In the rows, zero is written as 128.
Each row of numbers belongs to one of the elements below and depends on some of the facts about them. Some rows are named. Which element is each other row?

There are 4 kinds of fact about the elements: μ, δ, κ, ξ.
μ: sits directly inside; δ: points at; κ: is directly followed by; ξ: refers to
batadas {μ=bisuflak, δ=kluba, trabetak, κ=guklis, ξ=patas}
bebur {μ=migrok, ξ=gegra}
bezem {ξ=klikla}
bobar {μ=sofus, κ=fedrak}
botruma {μ=dronu, κ=stinem}
breplibrur {μ=deruskul, κ=trisoski}
bridrer {μ=kligrus, κ=vovudrus, ξ=statrin}
brifi {μ=deruskul, κ=breplibrur, ξ=pluviskek}
brikul {μ=fledam, δ=stinem, κ=stebezus}
brisubre {μ=skestik, κ=brivopar}
brivopar {μ=skestik, κ=gasal}
brokagus {μ=statrin, κ=grasates, ξ=nafer}
brotom {μ=fluni, κ=druvis, ξ=fatri}
bugrak {μ=lukoplin, κ=lidren, ξ=feska}
bustun {μ=dasim, κ=kledrene, ξ=seron}
dafabruk {ξ=flagrum}
dakel {μ=bezem, δ=livam, migrok, κ=trabetak}
dasim {ξ=ragre}
dezar {μ=fledam, κ=vuple, ξ=sena}
dobe {μ=sobe, κ=pevu, ξ=soskas}
drakul {μ=grato, κ=rebor}
drenal {μ=sabrol, δ=bisuflak, deruskul, brisubre, κ=sasi, ξ=botruma}
dribur {μ=dafabruk, κ=fidra}
druvis {μ=fluni, δ=grogek, sufor, bugrak, botruma, κ=sasusok, ξ=grato}
dulastu {μ=klelin}
duplen {μ=skestik, ξ=trini}
fatri {μ=kligrus, κ=muvun, ξ=bugrak}
fedrak {μ=sofus, κ=rabru}
fera {μ=dronu, κ=botruma, ξ=ziplu}
feska {μ=sofus, κ=pluzu}
fidra {μ=dafabruk}
flagrum {μ=grato, δ=grogek, κ=skiplolu, ξ=gasal}
flibrar {μ=deruskul, κ=liben, ξ=tovem}
fliku {μ=skestik, κ=duplen}
flotris {ξ=rodren}
fluni {δ=brivopar, skestik, ξ=koban}
fune {μ=dasim, κ=pigrik, ξ=dronu}
fuze {μ=dronu}
gagro {μ=grato, κ=nafer}
gakleflan {δ=grenes, griflapur, deruskul, botruma}
gasal {μ=skestik, δ=rolus, trini, brivopar, κ=fliku, ξ=truskur}
gedar {μ=fledam, κ=vasku}
gegra {ξ=klinin}
gogopak {μ=fluni, δ=bugrak, κ=ragre, ξ=batadas}
grasates {μ=statrin, ξ=dezar}
grasu {μ=truskur, κ=klikla}
grato {ξ=vasku}
gratol {μ=livam, κ=seron}
grenes {μ=skiplen, κ=trini}
griflapur {μ=sabrol, κ=drenal, ξ=plito}
grogek {μ=dronu, κ=fera}
grumudrin {μ=fluni}
guklis {μ=bisuflak, δ=truvi, botruma}
kinivu {μ=lukoplin, ξ=muplum}
kledrene {μ=dasim, δ=muvun, κ=fune, ξ=sofus}
klelin {δ=sufor}
kleplil {μ=migrok, κ=soskas, ξ=klopli}
klikla {μ=truskur, κ=vetestum, ξ=drenal}
kliklur {μ=gakleflan}
klinin {μ=dasim, κ=lefelam, ξ=kleplil}
klopli {μ=brudil, δ=dulastu, botruma, ξ=trerin}
kluba {μ=sabrol, κ=griflapur}
kluklok {μ=klelin, κ=makli, ξ=lefelam}
klunun {μ=dasim, κ=retu, ξ=trisoski}
koban {μ=gegra, ξ=migrok}
kugrik {μ=grato, κ=viflu}
lastim {μ=gakleflan, κ=ziplu, ξ=breplibrur}
lebimun {μ=fledam, κ=dezar, ξ=stavir}
lefelam {μ=dasim, κ=bustun, ξ=stebezus}
liben {μ=deruskul, κ=novul, ξ=bridrer}
lidren {μ=lukoplin, κ=pebral}
ludar {μ=sobe, κ=trefu}
makli {μ=klelin, δ=kugrik, plito, dronu, κ=dulastu}
migrok {ξ=trefu}
muplum {μ=dafabruk, κ=dribur, ξ=brotom}
muvun {μ=kligrus, ξ=dasim}
nafer {μ=grato, κ=kugrik, ξ=datra}
noge {μ=truskur, κ=grasu, ξ=skestik}
novul {μ=deruskul, κ=repipler}
nufla {μ=dronu, κ=grogek, ξ=liben}
patas {μ=sobe, δ=vastu}
pebral {μ=lukoplin, κ=pokligra}
pevu {μ=sobe, δ=vasku, gratol, κ=trerin}
pezu {μ=gegra, δ=kligrus, pluviskek, pokligra, plito, κ=trobe}
pigrik {μ=dasim}
pivugrir {μ=dronu, δ=muvun, stinem, fatri, bridrer, zisker, κ=nufla}
plale {μ=statrin, κ=brokagus, ξ=skamugri}
plito {μ=dasim, κ=klinin}
plomak {μ=brudil, δ=bobar, κ=pluskek}
pluskek {μ=brudil, δ=lebimun, feska, resom, dribur, bezem, κ=klopli}
pluviskek {μ=lukoplin, κ=bugrak, ξ=klunun}
pluzu {μ=sofus}
pokligra {μ=lukoplin, κ=vastu, ξ=stolevuk}
rabru {μ=sofus, δ=stinem, gratol, statrin, κ=feska}
ragre {μ=fluni, κ=grumudrin}
rebor {μ=grato}
repipler {μ=deruskul, δ=lebimun, lukoplin, ξ=brifi}
resom {μ=kligrus, κ=fatri}
retu {μ=dasim, δ=pokligra, dronu, nufla, bebur, κ=plito, ξ=bisuflak}
rodren {μ=dronu, κ=fuze, ξ=muvun}
rolus {μ=klelin, κ=kluklok, ξ=repipler}
sabrol {ξ=truge}
sasi {μ=sabrol, δ=breplibrur, zaplipin, κ=skeklan}
sasusok {μ=fluni, κ=gogopak, ξ=griflapur}
sena {μ=livam, δ=breplibrur, flotris, kluklok, κ=gratol}
seron {μ=livam, κ=skamugri, ξ=gedar}
skamugri {μ=livam, κ=stekogral, ξ=brokagus}
skeklan {μ=sabrol}
skestik {ξ=flibrar}
skiplen {δ=brifi}
skiplolu {μ=grato, δ=novul, bridrer, κ=gagro}
skoflis {μ=dafabruk, δ=sasusok, dezar, κ=vimil, ξ=retu}
somaflem {μ=sofus, δ=vasku, brokagus, κ=vatu}
soskas {μ=migrok, δ=vastu, fatri, κ=bebur, ξ=fluni}
sosul {μ=lukoplin, κ=kinivu}
stavir {μ=flotris, δ=lebimun, dafabruk, liben}
stebezus {μ=fledam, κ=sufor, ξ=nufla}
stekogral {μ=livam, κ=tebrak, ξ=ludar}
stezorom {μ=skiplen, δ=muplum, flotris, gratol, ξ=skoflis}
stinem {μ=dronu, κ=rodren}
stolevuk {μ=statrin, κ=plale, ξ=trabetak}
sufor {μ=fledam, κ=lebimun, ξ=lukoplin}
tebrak {μ=livam}
tipin {μ=gakleflan, δ=rolus, sasusok, flibrar, truskur, fledam, bebur, κ=kliklur}
tovem {μ=migrok, δ=kliklur, deruskul, κ=kleplil}
trabetak {μ=bezem, ξ=vimil}
trefu {μ=sobe, δ=klinin, grasates, κ=patas, ξ=vuple}
trerin {μ=sobe, δ=bustun, flibrar, κ=ludar}
trini {μ=skiplen, κ=stezorom}
trisoski {μ=deruskul, δ=noge, botruma, κ=flibrar, ξ=bustun}
trobe {μ=gegra, κ=koban}
truge {μ=deruskul, κ=brifi}
truma {μ=sabrol, κ=kluba, ξ=fedrak}
truskur {ξ=viflu}
truvi {μ=sabrol, κ=truma}
vasku {μ=fledam, κ=brikul}
vastu {μ=lukoplin, κ=sosul}
vatu {μ=sofus, δ=brotom, fune, fedrak, zisker, κ=bobar}
vetestum {μ=truskur, ξ=kluklok}
viflu {μ=grato, δ=sasusok, kluklok, resom, κ=drakul, ξ=sufor}
vimil {μ=dafabruk, κ=vusto, ξ=gagro}
vovudrus {μ=kligrus, κ=resom}
vuple {μ=fledam}
vusto {μ=dafabruk, κ=muplum}
zaplipin {μ=datra}
ziplu {μ=gakleflan, κ=tipin, ξ=fledam}
zisker {μ=truskur, κ=noge}

Some rows with their names:
[102 162 142 127 133 123 128 155 130 148 116 143 187 141 122 145 144 153
 126 120 127 144 121 114 136 126 137 144 133  98 140 118 128 122 132 130
 116] -> bebur
[116 137 123 131 125 120 127 136 133 125 126 122 132 121 116 133 136 141
 127 129 116 127 129 130 135 129 128 136 130 127 124 123 140 132 127 136
 128] -> klikla
[113 128 121 126 126 117 134 120 132 129 138 122 123 123 129 143 129 134
 135 130 122 128 136 128 131 132 131 128 134 116 121 127 127 134 131 132
 131] -> grasu
[155 123 114 147 124 158 115 148 119 113 126 104 133 130 117 146 154 128
 136 124 148 102 120 143 111 124 122 122 100 173 155 107 140 111 160 125
 124] -> feska
[162 108 119 128 125 140 116 114 136 118 128 107  98 113 122 146 130 118
 128 124 123 110 135 130 122 126 116 121 119 144 134 133 138 131 141 125
 136] -> sofus
[120 137 129 133 129 129 121 136 123 101 128 119 115 130 126  92 137 116
 119 125 107 129 126 134 142 120 120 142 142 148 113 136 154 131 127 142
 120] -> rabru
[123 122 131 121 134 120 132 100 119 117 147 128  95 127 149 114 131 114
 141 127 115 142 133 125 131 127 133 134 144 117 107 140 122 141 123 140
 130] -> vatu
[121 143 146 121 127 132 127 138 132 142 116 141 154 133 133 116 116 124
 117 114 111 141 130 111 141 121 126 137 138  95 121 151 129 122 122 115
 124] -> sabrol
[157 122 106 138 121 136 117 147 137 111 127 113 126 135  99 148 148 120
 131 141 138  96 125 140 116 132 120 128 105 164 141 104 132 107 146 136
 130] -> botruma
[168 117 118 127 131 148 115 120 133 132 125 109 123 122 118 173 147 124
 126 119 143 102 143 120 109 121 119 125 112 149 148 116 121 120 159 130
 128] -> dronu
[129 134 131 130 134 134 127 132 123 134 128 128 147 127 129 144 139 135
 130 126 142 134 126 124 120 127 134 131 121 127 145 115 122 126 139 127
 124] -> zaplipin
[142 112 115 131 130 133 124 105 120 108 143 106  76 113 131 122 140 117
 134 129 119 122 134 141 128 122 119 131 130 158 122 134 142 143 133 142
 134] -> stavir
[119 141 132 145 117 160 132 166 108 130 118 115 153 138 123 121 132 130
 125 115 149 130 119 139 122 123 127 121 101 145 154 128 132 120 146 115
 113] -> dezar
[112 130 125 125 128 116 134 119 131 129 137 123 125 121 126 142 131 136
 134 127 122 129 137 128 131 133 134 128 133 119 118 125 130 135 131 133
 133] -> vusto
[137 119 127 120 130 121 126 109 122 128 142 135 115 134 143 133 138 126
 149 128 123 133 129 125 125 135 137 132 125 112 116 129 119 130 125 130
 134] -> kleplil
[118 136 123 129 129 122 127 137 133 126 128 123 132 124 117 137 137 138
 127 130 114 125 127 131 138 132 126 137 130 129 123 122 140 129 128 136
 127] -> skamugri
[165 108 120 130 125 138 118 128 144 127 130 110 119 111 109 162 139 123
 131 127 135 106 131 127 112 128 119 118 103 135 151 118 124 119 153 113
 146] -> bisuflak

Name these rows:
No name comes twice in this set of rows, the named rows included.
[174 126 132 119 137 144 120 109 112 146 139 144 117 136 138 181 175 156
 170 132 119 145 111 123 122 127 129 151  99 117 148 122 112 134 125 131
 141] -> bridrer
[137 118 109 135 127 127 124 125 133 114 134 104 102 110 109 150 141 136
 129 133 124 105 134 140 125 132 121 129 124 157 128 114 147 136 138 139
 137] -> ludar
[147 126 123 121 125 115 130 105 130 133 143 146 133 145 131 160 138 116
 150 139 134 120 131 123 117 131 136 130 112 118 120 123  97 114 135 132
 143] -> bugrak
[118 136 129 139 123 143 126 143 113 105 125 118 115 136 133  86 127 109
 120 120 115 128 125 140 140 116 116 135 134 154 115 148 153 123 131 135
 117] -> sasi
[119 132 124 127 125 123 121 149 128 128 131 102 112 121 111 122 141 150
 128 131 118 127 131 132 133 136 128 136 125 120 126 119 142 134 125 143
 121] -> nafer
[142 122 134 123 126 136 118 145 129 134 126 101 108 120 124 105 131 136
 122 118 122 128 132 122 127 132 124 126 123 102 133 136 135 132 125 123
 117] -> grato
[119 131 121 117 114 122 122 163 149 160  89 147 198 163 111 155  97 176
 142 134 130 115 123 125 138 159 145 112 142 111  96 103 154 111  93 106
 116] -> grasates
[116 134 132 141 112 153 130 168 107 125 123 104 117 137 116  87 123 132
 125 116 133 126 130 143 131 125 118 120 106 143 132 143 143 124 130 125
 113] -> drakul
[119 135 116 122 125 117 134 111 130 130 133 130 128 133 126 155 128 126
 134 131 122 122 142 128 130 128 130 134 138 126 108 130 125 130 134 144
 132] -> lidren
[100 157 130 122 125 117 131 144 129 136 117 145 154 142 119 124 128 137
 121 128 116 133 134 120 147 127 129 144 142 109 111 135 132 122 120 144
 116] -> fera

The same elements again, as new rows of numbers:
Some elements and their rows:
[129 133 126 144 142 109 120 133 114 121 120 133 145  75 124 105 130 130
 111 112 146 115 135 124 126 119 140 134 133 124 138 146] -> sasi
[134 123 103 125 123 108 131 133 165 121 136 150 119 149 114 144 120 160
 119 127 121 115 120 141 126 142 132 136 137 117 119 141] -> pluviskek
[131 109 108 119 113 135 129 103 127 112 155 153  91 126 139 133 142 124
 142 154 132 145 139 155  99 150 135 121 150 107 131 126] -> noge
[133 115 107 122 124 130 120 120 160 116 131 125 121 118 108 146 127 136
 121 137 119 107 139 123 124 121 130 143 134 111 121 129] -> skestik
[135 114 102 127 131 141 123 124 114 128  94 132 128 136 105 152 124 140
 119 131 119 125 134 128 160 131 119 144 122 102 126 140] -> flibrar
[137 114 136 143 125 100 127 124  90 110 121 116 112 112 153 104 157 115
 121 145 148 118 125 122 146 139 125 126 161 124 151 141] -> trisoski
[132 118 112 138 117 143 128 133 106 122 110 117 145 120 112 133 121 132
 113 118 114 124 141 136 139 138 126 114 115  97 124 132] -> bustun
[131 128 116 131 104 137 130 131 134 114 144 119 128 105 121 124 135 128
 115 117 125 102 139 133 115 130 128 113 133 110 131 127] -> dasim
[135 131 130 152 131 106 130 143 125 121 117 126 141 144 110  94 127 124
 111 124 125 110 119  95 174 121 118 132 142 125 130 140] -> ragre
[138 134 116 164 105 142 138 132  92 126 160 134  93  36 164 116 144 114
 120  82 170 164 108 125 162 149 136 105 124 140 177 124] -> gogopak
[121 139 119 138 124 135 131 119  85 124 133 143 124  87 141 136 135 137
 123 110 142 137 128 147 118 140 137 120 134 124 126 129] -> duplen
[130 123 119 151 125 143 131 136 125 119 128 107 142 110 122 106 119 115
 111 112 130 132 127 132 123 144 127 110 114 105 130 133] -> pigrik
[134 148 122 139 119 121 138 145 166 120 152 156 141 169  94 101 104 136
 129 122 108 110 117  99 150 125 123 118 141 134 116 127] -> vasku
[138 113 114 150 104 107 139 124 132 117 153 127 100 145 123 109 134 122
 130 130 127 136 107 129 138 148 123 107 156 122 128 123] -> grenes
[131 129 115 130 117 135 130 131 138 121 142 143 120 112 118 106 122 136
 128 124 130 115 131 126 128 136 140 123 145 121 133 138] -> vovudrus
[128 129 102 127 105 125 124 111 141 118 153 145 113 105 146 137 123 144
 133 121 137 131 134 150  92 142 137 122 138 119 130 137] -> lastim
[133 113 126 139 118 112 132 119  89 112 153 136  95  60 167 103 156 123
 128 131 160 131 131 157 103 143 159 110 155 130 166 136] -> druvis

Name these rows:
No name comes twice in this set of rows, the named rows included.
[132 131 113 138 127 136 127 132 119 130 115 134 132 120 111 141 123 138
 120 114 126 129 131 127 158 128 125 127 128 114 121 132] -> dribur
[138 130 109 136 121 143 131 140 147 125 118 131 133 166 104 103 109 137
 119 124 118 109 118  91 169 135 112 129 139 114 133 146] -> breplibrur
[137 115 114 129 106 133 121 145 101 122 126 119 142  67 138 119 125 148
 110 111 135  84 158 156 117 140 164 107 123 113 154 156] -> retu
[141 119 119 138 129 134 111 147 101 128 105 112 139  49 134 130 130 151
 111 112 148  91 149 138 125 133 163 128 122 130 162 156] -> tipin
[131 123 111 131  88 124 130 126 128 115 150 121 132 132 141 113 121 140
 124 123 119 104 140 141 111 144 132 104 139 112 119 142] -> klunun
[121 143 103 113 119 156 127 109 154 121 147 151 117 102 111 159 124 144
 127 122 126 124 140 147  84 132 131 133 127 111 112 125] -> flotris
[132 117 127 141 161 113 118 130 132 120  98 116 138  83 137 107 126 126
 109 126 147 116 132 134 113 133 142 140 132 116 128 151] -> repipler
[139 123 120 137 126 109 124 141 182 113 137 117 130 122 100  93 126 118
 116 126 122  96 130  94 151 112 123 142 150 123 134 133] -> datra
[128 131 136 140 142 103 121 129  98 117 120 129 139 100 133 109 139 132
 115 126 141 109 138 126 133 120 133 133 143 124 132 144] -> trefu
[125 131 110 120 123 135 123 113 147 116 149 140 109  68 124 143 133 131
 126 127 142 119 142 148  93 128 139 133 134 113 136 125] -> sabrol
[135 126 121 134 131 115 119 140 124 122 134 135 135  62 140 104 125 146
 115 116 148  92 144 136 117 125 159 128 137 129 151 159] -> pluskek
[160  92  77 139 108 160 110 132 248 124 126 120 113 101 108 110  99 108
 112 102 134 138 139  66 192 111 103 160  98  97 182 149] -> dronu

The same elements again, as new rows of numbers:
Some elements and their rows:
[ 90 127 120 134 116 152 155 121 139 113 133 102 137 129 133 132 125 150
 140 130 144 144 135 118 158 111 142 101 128 148  88 134 117 140 143] -> pokligra
[153 106 114 109 122 115 118 140  88 122 108 146 130 119  97 120 122  99
 136 126 113  91 143 131  86 160 117 138 152 120 145 142 145 108 112] -> lukoplin
[ 81 134 130 152 124 151 139 105 127 100 133  67 152 138 121 144 139 145
 128 136 164 126 130 115 156 124 144  99 121 150  82 136 107 127 144] -> kinivu
[123 122 128 138 140 128 120 120 113 114 135  91 151 128 125 134 129 130
 129 133 142 101 128 114 130 136 135 122 125 137 115 137 122 107 139] -> sosul
[127 129 116 113 128 130 132 127 139 131 133 149 109 121 142 117 120 118
 127 126 126 148 123 137 122 120 129 132 127 124 135 124 134 130 120] -> brisubre
[166 106  98  91 126 117 111 132 111 124 105 168 123 112 126 102 111  93
 125 130 106 115 120 124  90 151 126 142 134 122 159 132 157 127 115] -> gedar
[171 116 136  78 180  96 123 142 121 155 151 151  87 123 103  96 135 123
 114 118 119 104 133 142 102 119  96 154 162 104 162 138 125 100 134] -> vasku
[137 129 107 124 128 127 132 119 138 141 131 159 115 118 138 132 111 102
 131 115 116 158 110 129 111 129 139 141  86 120 140 132 131 148 128] -> bridrer
[137 128 121 117 131 131 125 128 134 132 130 139 118 123 143 120 120 122
 128 126 131 142 125 133 125 120 136 129 122 121 130 124 133 131 117] -> vovudrus
[131 125 119 117 128 128 127 124 129 128 134 130 118 126 136 121 122 126
 126 127 133 133 129 125 126 130 134 129 126 128 124 129 133 126 121] -> bobar
[116 127 135 144 106 119 147 115 120 136 137 136 139 141 117 162 121 130
 130 120 101 138 124 121 113 156 119 123 111 116 129 119 117 156 127] -> fluni
[126 123 126 136 137 132 121 124 116 121 134  98 141 126 125 130 128 123
 130 132 140 109 131 119 133 124 140 124 127 135 115 136 127 115 138] -> grumudrin
[132 135 113 112 129 126 129 137 143 128 126 153 108 115 139 118 118 116
 133 118 128 151 125 143 131 114 120 137 111 118 137 136 139 136 124] -> zisker
[ 83 142 133 145 124 137 166 116 138 131 167 107 110 153 129 171 144 139
 144 129 150 162 131 155 142 115 126 115 124 113 107 112 107 122 117] -> sabrol
[141 136 158 175 144 161  87 142 107 141  93  57 178 125 118 152 142 114
 135 109 132 100 123 124 149  98 156 114 133 155 110 118  89 102 120] -> pigrik
[192 130 161 156 146 132  92 134 111 183 134 126 126 127 141 161 126  93
 114  98  85 134 101 141  99 110 149 148 107 103 172  97 101 119  93] -> plito
[139 132 148 148 152 113 129 131 116 142 173  79 123 152 122 149 130 151
 121 139 143 101 132 119 135 118 132 136 135 105 120 135 121  90 123] -> dezar

Which element is each row?
No name comes twice in this set of rows, the named rows included.
[114 142 148  98 163  98 115 100 157 125  99 132 128 117  82 124 161 148
 132 108 141 111 118 126 138 131  83 131 106 138 145 147 103 153 163] -> rabru
[112 136 151 143 112 146 169 110 155 150 185 110 109 153 159 165 122 175
 119 137 116 166 114 113 147 118 150 117 105 113 116 103 102 147 108] -> sasusok
[134 134 148  72 150 111 134 100 166 135 112 154 110 125 104 106 163 145
 112 111 134 135 110 125 120 138  86 128 132 138 163 118  98 160 144] -> pevu
[ 96 141 146 145 119 138 154 131 140 111 163  84 124 151 130 144 124 181
 130 142 150 124 140 117 167 105 127 117 136 118  97 133 113 120 124] -> lebimun
[120 146 127 112 161 108 115 109 135 123 111 112 132 114  97 132 136 121
 144 114 153 113 124 124 136 126 107 133  95 131 124 161 107 132 156] -> stinem
[119 146 133 108 149  92 120 119 159 129 104 147 116 115 100 128 137 137
 139 113 138 133 121 133 141 123  88 146  96 121 143 150 119 157 155] -> brikul
[119 141 119 166 120 112 108 134 117 118 124 114 146 125 118 150  88 131
 145 140 132 118 140 116 140 121 130 138  86 116 113 161 139 120 140] -> vastu
[147 142 140 162 108 158 112 124 120 151  96 106 143 137 138 172 148  86
 135  94 105 152 118 148 120 122 151 115 123 126 140  99  78 131  93] -> dasim

